Below are the code and all the weights of a small trained network. Each question names an input and a class and asks about switching units off, where a switched-off unit gives its printed mean instead of its output.

import numpy as np


def w(rows, s, z=0):
    codes = np.array(rows[::2]) - 128.0
    scale = np.full(codes.shape[1], s)
    scale[-1] = z or s
    return codes * scale


def f(y):
    return np.maximum(y, 0)


def log_softmax(a):
    a = a - a.max(-1, keepdims=True)
    return a - np.log(np.exp(a).sum(-1, keepdims=True))


def net(x, mask):
    res = np.array(x, float).reshape(1, 3) / 4 @ E
    y = f(res @ A[0][:, :-1].T + A[0][:, -1])
    res = res + np.where(mask, y, B[0][:, -1]) @ B[0][:, :-1]
    return log_softmax(res[-1] @ U[:, :-1].T + U[:, -1])


A, B = {}, {}
E = w([
[3,10,73,119,172],'x0',
[25,226,81,233,79],'x1',
[141,185,152,163,254],'x2',
],0.0091)
A[0] = w([
[91,96,99,109,140,126],'N1',
[80,105,107,132,121,135],'N2',
[153,117,128,126,124,9],'N3',
[169,146,134,137,155,234],'N4',
[122,93,134,95,140,211],'N5',
[113,146,144,133,90,133],'N6',
[156,85,135,104,99,144],'N7',
[124,116,133,129,146,95],'N8',
[6,72,132,132,165,253],'N9',
[126,174,120,156,93,182],'N10',
[121,131,136,122,101,80],'N11',
[118,101,122,123,136,78],'N12',
[169,54,129,97,130,172],'N13',
[131,149,118,136,67,243],'N14',
[82,90,127,106,96,159],'N15',
],0.022,0.0034)
B[0] = w([
[194,144,129,130,177,177],'N1',
[168,156,61,117,156,179],'N2',
[105,87,126,165,120,140],'N3',
[132,123,163,119,178,173],'N4',
[191,182,151,135,51,172],'N5',
[149,121,91,134,84,160],'N6',
[93,114,97,150,78,176],'N7',
[68,149,105,146,126,141],'N8',
[169,92,21,118,250,251],'N9',
[204,119,197,100,32,187],'N10',
[135,132,116,131,130,143],'N11',
[156,103,162,155,149,149],'N12',
[101,147,216,123,39,201],'N13',
[123,115,106,168,71,186],'N14',
[140,137,44,123,150,181],'N15',
],0.022)
U = w([
[97,113,5,138,143,142],'0',
[100,162,200,97,188,166],'1',
[9,117,96,120,175,3],'2',
[62,142,139,126,2,207],'3',
],0.0098,0.003)

Each question gives the input, the list of numbers given to net, and the class t.
The units are the neurons (one row each of A and B). Each row of codes is followed by its name. A weight is (code - 128) times the scale printed after its matrix; where a second scale follows, it is the last column's (A, B and U).
mask holds one flag per neuron, in row order. A switched-off neuron (its flag False) gives its mean, the last column of its row in B, instead of its output. The means were averaged over made-up inputs and are rounded, as every weight is.
A unit's drop is (log p(t) with every unit on - log p(t) with that unit switched off) / (log p(t) with every unit on - log p(t) with every unit switched off).
The circuit of an input: a set's keep is (log p(t) with only the set's units on - log p(t) with every unit switched off) / (log p(t) with every unit on - log p(t) with every unit switched off). Starting from the 12 units with the biggest drops (on a tie, the unit counted first), units are removed one at a time, each time the one whose removal leaves the highest keep (on an exact tie, the one counted first), for as long as the keep stays at least 0.8.
circuit, biggest first: the units of the circuit, biggest drop first
top k neurons: the k neurons with the biggest drops, biggest first
drop when u is switched off: that unit's drop, to one decimal
input [-5,1,0], class 3: circuit, biggest first	(N9)
input [4,-5,6], class 1: circuit, biggest first	(N13; N15)
input [2,-4,3], class 1: top 3 neurons	(N14; N10; N6)
input [3,-5,1], class 3: top 2 neurons	(N13; N5)
input [-8,1,4], class 3: top 2 neurons	(N9; N10)
input [2,-7,8], class 1: top 2 neurons	(N4; N14)
input [0,1,3], class 1: top 2 neurons	(N9; N15)
input [0,3,5], class 1: top 2 neurons	(N9; N15)
input [-3,0,5], class 1: drop when N9 is switched off	0.1
input [-8,-1,-1], class 3: drop when N9 is switched off	0.8
input [-7,-5,3], class 1: drop when N4 is switched off	0.4
input [0,-2,-8], class 3: drop when N9 is switched off	0.4
